Below are the code and all the weights of a small trained network. Each question names an input and a class and asks about switching units off, where a switched-off unit gives its printed mean instead of its output.

import numpy as np


def w(rows, s, z=0):
    codes = np.array(rows[::2]) - 128.0
    scale = np.full(codes.shape[1], s)
    scale[-1] = z or s
    return codes * scale


def norm(h):
    return h / np.sqrt((h * h).mean(-1, keepdims=True) + 1e-5)


def f(y):
    return y / 2 * (1 + np.tanh(0.7978845608 * (y + 0.044715 * y**3)))


def log_softmax(a):
    a = a - a.max(-1, keepdims=True)
    return a - np.log(np.exp(a).sum(-1, keepdims=True))


def net(x, mask):
    res = np.array(x, float).reshape(1, 7) / 4 @ E
    u = 0
    for l in range(4):
        y = f(norm(res) @ A[l][:, :-1].T + A[l][:, -1])
        res = res + np.where(mask[u : u + 9], y, B[l][:, -1]) @ B[l][:, :-1]
        u += 9
    return log_softmax(norm(res)[-1] @ U[:, :-1].T + U[:, -1])


A, B = {}, {}
E = w([
[78,25,176,87,83,71,115],'x0',
[137,78,127,81,2,149,151],'x1',
[64,74,113,165,186,238,129],'x2',
[38,89,130,59,154,86,59],'x3',
[57,118,116,157,91,107,208],'x4',
[134,81,66,200,194,54,111],'x5',
[181,115,235,204,180,184,103],'x6',
],0.0065)
A[0] = w([
[91,221,90,115,100,100,155,187],'L0N0',
[212,224,185,110,137,203,85,74],'L0N1',
[71,156,81,181,67,159,147,3],'L0N2',
[122,122,157,126,121,167,106,73],'L0N3',
[85,128,130,216,11,128,104,93],'L0N4',
[80,70,126,75,2,169,57,85],'L0N5',
[83,205,84,88,194,128,25,54],'L0N6',
[153,182,43,108,128,77,147,110],'L0N7',
[181,120,146,106,168,188,122,64],'L0N8',
],0.0074,0.0016)
B[0] = w([
[139,182,80,254,153,26,118,196],'L0N0',
[218,137,159,172,106,195,118,234],'L0N1',
[206,127,98,78,121,202,110,154],'L0N2',
[95,203,112,66,96,200,193,140],'L0N3',
[87,79,97,66,150,91,69,165],'L0N4',
[215,46,176,110,110,152,130,252],'L0N5',
[124,140,154,114,141,186,45,199],'L0N6',
[122,111,34,119,86,187,103,187],'L0N7',
[140,122,150,79,43,209,180,159],'L0N8',
],0.0069,0.004)
A[1] = w([
[82,165,233,134,162,109,113,180],'L1N0',
[119,149,149,207,189,104,37,141],'L1N1',
[99,255,94,201,151,125,84,202],'L1N2',
[213,167,120,220,118,177,139,14],'L1N3',
[136,129,97,128,148,202,142,130],'L1N4',
[64,43,109,205,141,88,132,248],'L1N5',
[146,62,135,199,184,167,142,145],'L1N6',
[96,166,107,110,173,187,136,136],'L1N7',
[59,195,134,125,143,85,61,221],'L1N8',
],0.0075,0.0012)
B[1] = w([
[241,179,113,93,58,3,122,174],'L1N0',
[70,57,165,38,138,30,87,210],'L1N1',
[153,61,173,73,24,103,107,234],'L1N2',
[138,139,142,106,94,179,132,253],'L1N3',
[23,202,185,97,172,202,159,183],'L1N4',
[219,123,188,139,193,79,100,211],'L1N5',
[17,167,122,160,148,109,96,203],'L1N6',
[66,68,92,127,125,121,101,164],'L1N7',
[188,184,146,51,25,125,51,174],'L1N8',
],0.006,0.0041)
A[2] = w([
[95,107,119,191,224,59,158,1],'L2N0',
[111,159,165,132,94,130,187,58],'L2N1',
[133,169,2,135,63,115,162,37],'L2N2',
[124,132,120,135,166,121,15,193],'L2N3',
[146,95,137,76,197,93,97,87],'L2N4',
[126,221,110,176,123,116,137,78],'L2N5',
[104,70,148,55,121,117,104,160],'L2N6',
[152,110,84,123,127,69,111,180],'L2N7',
[122,56,134,51,147,72,96,190],'L2N8',
],0.0097,0.001)
B[2] = w([
[77,90,146,178,143,2,63,157],'L2N0',
[19,170,172,153,170,122,109,146],'L2N1',
[114,92,86,227,133,142,32,189],'L2N2',
[153,126,138,80,150,108,76,199],'L2N3',
[77,173,121,112,156,129,118,185],'L2N4',
[133,62,89,95,130,37,90,144],'L2N5',
[150,98,41,171,221,186,97,216],'L2N6',
[113,201,111,223,116,202,131,187],'L2N7',
[141,88,183,72,105,149,212,254],'L2N8',
],0.007,0.0067)
A[3] = w([
[148,149,128,167,63,181,164,161],'L3N0',
[113,2,170,83,74,129,200,121],'L3N1',
[11,66,160,86,120,36,87,148],'L3N2',
[88,225,73,73,245,232,83,139],'L3N3',
[85,136,233,152,189,89,111,251],'L3N4',
[85,77,125,117,210,80,60,120],'L3N5',
[113,162,154,151,79,55,160,167],'L3N6',
[199,30,166,146,91,204,103,168],'L3N7',
[145,142,15,162,50,119,119,133],'L3N8',
],0.0078,0.0026)
B[3] = w([
[80,232,147,139,164,91,65,187],'L3N0',
[149,122,66,162,244,174,204,202],'L3N1',
[159,134,172,147,110,171,171,208],'L3N2',
[90,107,126,128,112,165,128,209],'L3N3',
[69,105,47,104,104,50,179,209],'L3N4',
[114,121,137,161,92,104,126,204],'L3N5',
[84,186,87,55,155,155,102,144],'L3N6',
[151,132,136,157,139,80,186,253],'L3N7',
[174,87,103,187,134,139,100,190],'L3N8',
],0.011,0.0064)
U = w([
[44,193,111,145,141,238,172,145],'0',
[185,37,83,142,215,158,236,163],'1',
[60,46,112,138,134,5,142,152],'2',
[183,145,132,20,73,70,85,115],'3',
[66,239,98,74,110,90,155,3],'4',
[57,69,112,31,139,179,42,118],'5',
[229,210,177,147,108,164,137,141],'6',
[183,98,1,223,78,129,35,132],'7',
],0.013,0.0048)

Each question gives the input, the list of numbers given to net, and the class t.
The units are the neurons (one row each of A and B). Each row of codes is followed by its name. A weight is (code - 128) times the scale printed after its matrix; where a second scale follows, it is the last column's (A, B and U).
mask holds one flag per neuron, layer by layer. A switched-off neuron (its flag False) gives its mean, the last column of its row in B, instead of its output. The means were averaged over made-up inputs and are rounded, as every weight is.
A unit's drop is (log p(t) with every unit on - log p(t) with that unit switched off) / (log p(t) with every unit on - log p(t) with every unit switched off).
The circuit of an input: a set's keep is (log p(t) with only the set's units on - log p(t) with every unit switched off) / (log p(t) with every unit on - log p(t) with every unit switched off). Starting from the 12 units with the biggest drops (on a tie, the unit counted first), units are removed one at a time, each time the one whose removal leaves the highest keep (on an exact tie, the one counted first), for as long as the keep stays at least 0.8.
units of the circuit, in order: the units of the circuit, biggest drop first
unit that matters most: the unit with the biggest drop
top k neurons: the k neurons with the biggest drops, biggest first
k most important neurons of layer l: the k neurons of layer l with the biggest drops, biggest first
drop of u: that unit's drop, to one decimal
input [1,-8,-4,-6,-4,3,-1], class 3: units of the circuit, in order	L1N1, L3N1, L1N2, L2N2
input [1,7,-3,2,-7,-2,-7], class 1: units of the circuit, in order	L0N5, L3N1
input [1,2,1,5,-5,-2,8], class 6: top 2 neurons	L0N1, L2N8
input [1,-6,6,1,-3,-6,-3], class 5: units of the circuit, in order	L3N1
input [7,2,-5,-1,-5,-4,7], class 1: units of the circuit, in order	L3N1, L1N8
input [4,-8,0,-1,-7,-2,-4], class 5: top 2 neurons	L2N6, L3N3
input [-2,2,-2,-7,1,7,6], class 2: 3 most important neurons of layer 3	L3N4, L3N1, L3N2
input [6,0,-7,6,-6,5,3], class 3: 2 most important neurons of layer 1	L1N8, L1N0
input [-4,4,5,0,2,-1,-4], class 7: top 2 neurons	L2N2, L0N0
input [-2,-2,3,4,4,-7,-4], class 5: top 3 neurons	L0N2, L1N4, L0N5
input [-7,-1,-2,-2,7,-3,4], class 4: top 3 neurons	L3N0, L2N1, L2N6
input [-8,-1,-1,5,-5,-4,-5], class 5: 2 most important neurons of layer 0	L0N6, L0N7
input [-8,5,-4,-8,3,0,1], class 7: top 2 neurons	L2N2, L3N8
input [7,-1,3,-8,5,1,1], class 2: unit that matters most	L2N0
input [3,-8,-6,7,-4,6,3], class 3: top 2 neurons	L1N8, L1N0
input [-6,1,0,-5,-2,-5,-5], class 7: top 3 neurons	L0N0, L2N2, L3N8
input [6,-5,4,2,-7,-8,3], class 0: 2 most important neurons of layer 0	L0N8, L0N3
input [-4,5,4,0,-4,1,6], class 0: top 2 neurons	L1N4, L0N5
input [6,-6,4,-8,-6,-7,-5], class 0: 2 most important neurons of layer 0	L0N5, L0N3
input [3,0,7,-1,2,1,6], class 2: top neuron	L3N4
input [3,4,2,-4,-2,-7,-6], class 1: drop of L0N5	0.7
input [-7,-3,5,4,-6,-2,-1], class 5: drop of L0N8	-0.1
input [-5,-1,-2,-4,-1,-5,-4], class 7: drop of L0N0	0.2
input [4,1,8,-3,4,6,5], class 2: drop of L1N8	0.0
input [-7,-3,5,0,-6,-4,-5], class 5: 2 most important neurons of layer 1	L1N7, L1N2
